Below is a small trained network, with its code and all its weights. Each question gives an input and a class and asks what happens when units are switched off, that is, made to give their printed mean instead of their output.

import numpy as np


def w(rows, s, z=0):
    codes = np.array(rows[::2]) - 128.0
    scale = np.full(codes.shape[1], s)
    scale[-1] = z or s
    return codes * scale


def f(y):
    return y / 2 * (1 + np.tanh(0.7978845608 * (y + 0.044715 * y**3)))


def log_softmax(a):
    a = a - a.max(-1, keepdims=True)
    return a - np.log(np.exp(a).sum(-1, keepdims=True))


def net(x, mask):
    res = np.array(x, float).reshape(1, 3) / 4 @ E
    y = f(res @ A[0][:, :-1].T + A[0][:, -1])
    res = res + np.where(mask, y, B[0][:, -1]) @ B[0][:, :-1]
    return log_softmax(res[-1] @ U[:, :-1].T + U[:, -1])


A, B = {}, {}
E = w([
[247,85,171,113,166],'x0',
[254,183,35,180,158],'x1',
[98,41,80,191,181],'x2',
],0.0098)
A[0] = w([
[176,128,223,136,220,46],'n0',
[155,209,156,84,76,30],'n1',
[144,173,92,178,124,40],'n2',
[159,255,180,120,58,104],'n3',
[123,61,152,22,201,73],'n4',
[90,58,118,85,36,94],'n5',
[217,72,193,93,195,114],'n6',
[175,114,110,183,63,68],'n7',
[208,114,110,236,133,30],'n8',
[237,123,124,146,127,70],'n9',
[87,69,184,41,123,58],'n10',
[106,23,104,255,143,230],'n11',
[143,169,69,148,149,8],'n12',
[94,96,87,230,230,108],'n13',
[103,57,175,72,93,4],'n14',
],0.0088,0.002)
B[0] = w([
[18,209,88,59,138,184],'n0',
[164,100,72,22,135,178],'n1',
[111,106,113,245,48,156],'n2',
[133,80,36,73,200,206],'n3',
[124,169,114,163,18,183],'n4',
[183,204,139,143,40,184],'n5',
[102,254,106,118,110,230],'n6',
[151,40,130,176,135,146],'n7',
[124,114,104,140,77,204],'n8',
[165,132,130,158,97,206],'n9',
[114,80,160,171,98,215],'n10',
[132,133,60,79,185,254],'n11',
[173,115,42,199,86,159],'n12',
[136,167,39,16,106,224],'n13',
[65,65,91,142,93,191],'n14',
],0.0066,0.0082)
U = w([
[95,223,116,115,125,242],'0',
[139,63,94,19,169,37],'1',
[177,68,136,198,1,5],'2',
[133,113,183,159,242,213],'3',
],0.0087,0.0024)

Each question gives the input, the list of numbers given to net, and the class t.
The units are the neurons (one row each of A and B). Each row of codes is followed by its name. A weight is (code - 128) times the scale printed after its matrix; where a second scale follows, it is the last column's (A, B and U).
mask holds one flag per neuron, in row order. A switched-off neuron (its flag False) gives its mean, the last column of its row in B, instead of its output. The means were averaged over made-up inputs and are rounded, as every weight is.
A unit's drop is (log p(t) with every unit on - log p(t) with that unit switched off) / (log p(t) with every unit on - log p(t) with every unit switched off).
The circuit of an input: a set's keep is (log p(t) with only the set's units on - log p(t) with every unit switched off) / (log p(t) with every unit on - log p(t) with every unit switched off). Starting from the 12 units with the biggest drops (on a tie, the unit counted first), units are removed one at a time, each time the one whose removal leaves the highest keep (on an exact tie, the one counted first), for as long as the keep stays at least 0.8.
units of the circuit, in order: the units of the circuit, biggest drop first
most important unit: the unit with the biggest drop
top k neurons: the k neurons with the biggest drops, biggest first
drop of u: that unit's drop, to one decimal
input [-7,8,5], class 2: most important unit : n2
input [-3,6,-8], class 1: units of the circuit, in order : n3, n1
input [-4,-4,-5], class 1: units of the circuit, in order : n3, n6
input [3,-2,1], class 3: units of the circuit, in order : n13, n8, n1
input [-3,6,-7], class 1: units of the circuit, in order : n3, n1
input [3,0,-3], class 3: units of the circuit, in order : n13, n5, n8
input [8,-4,3], class 0: units of the circuit, in order : n6, n0
input [-1,4,-4], class 1: units of the circuit, in order : n3, n6
input [-1,3,1], class 3: top 3 neurons : n4, n5, n6
input [6,-6,-1], class 0: top 2 neurons : n0, n6
input [-3,-2,-6], class 1: top 3 neurons : n3, n1, n6
input [7,5,2], class 0: top 3 neurons : n6, n0, n10
input [5,4,4], class 0: top 3 neurons : n6, n0, n3
input [2,-8,-6], class 2: most important unit : n10
input [-2,-8,-6], class 2: top 2 neurons : n10, n5
input [3,-6,-8], class 1: drop of n3 : 0.9
input [1,4,0], class 2: drop of n4 : -0.1
input [3,3,-8], class 1: drop of n6 : 0.0
input [7,-3,-4], class 0: drop of n4 : 0.1
input [-3,0,1], class 3: top neuron : n6
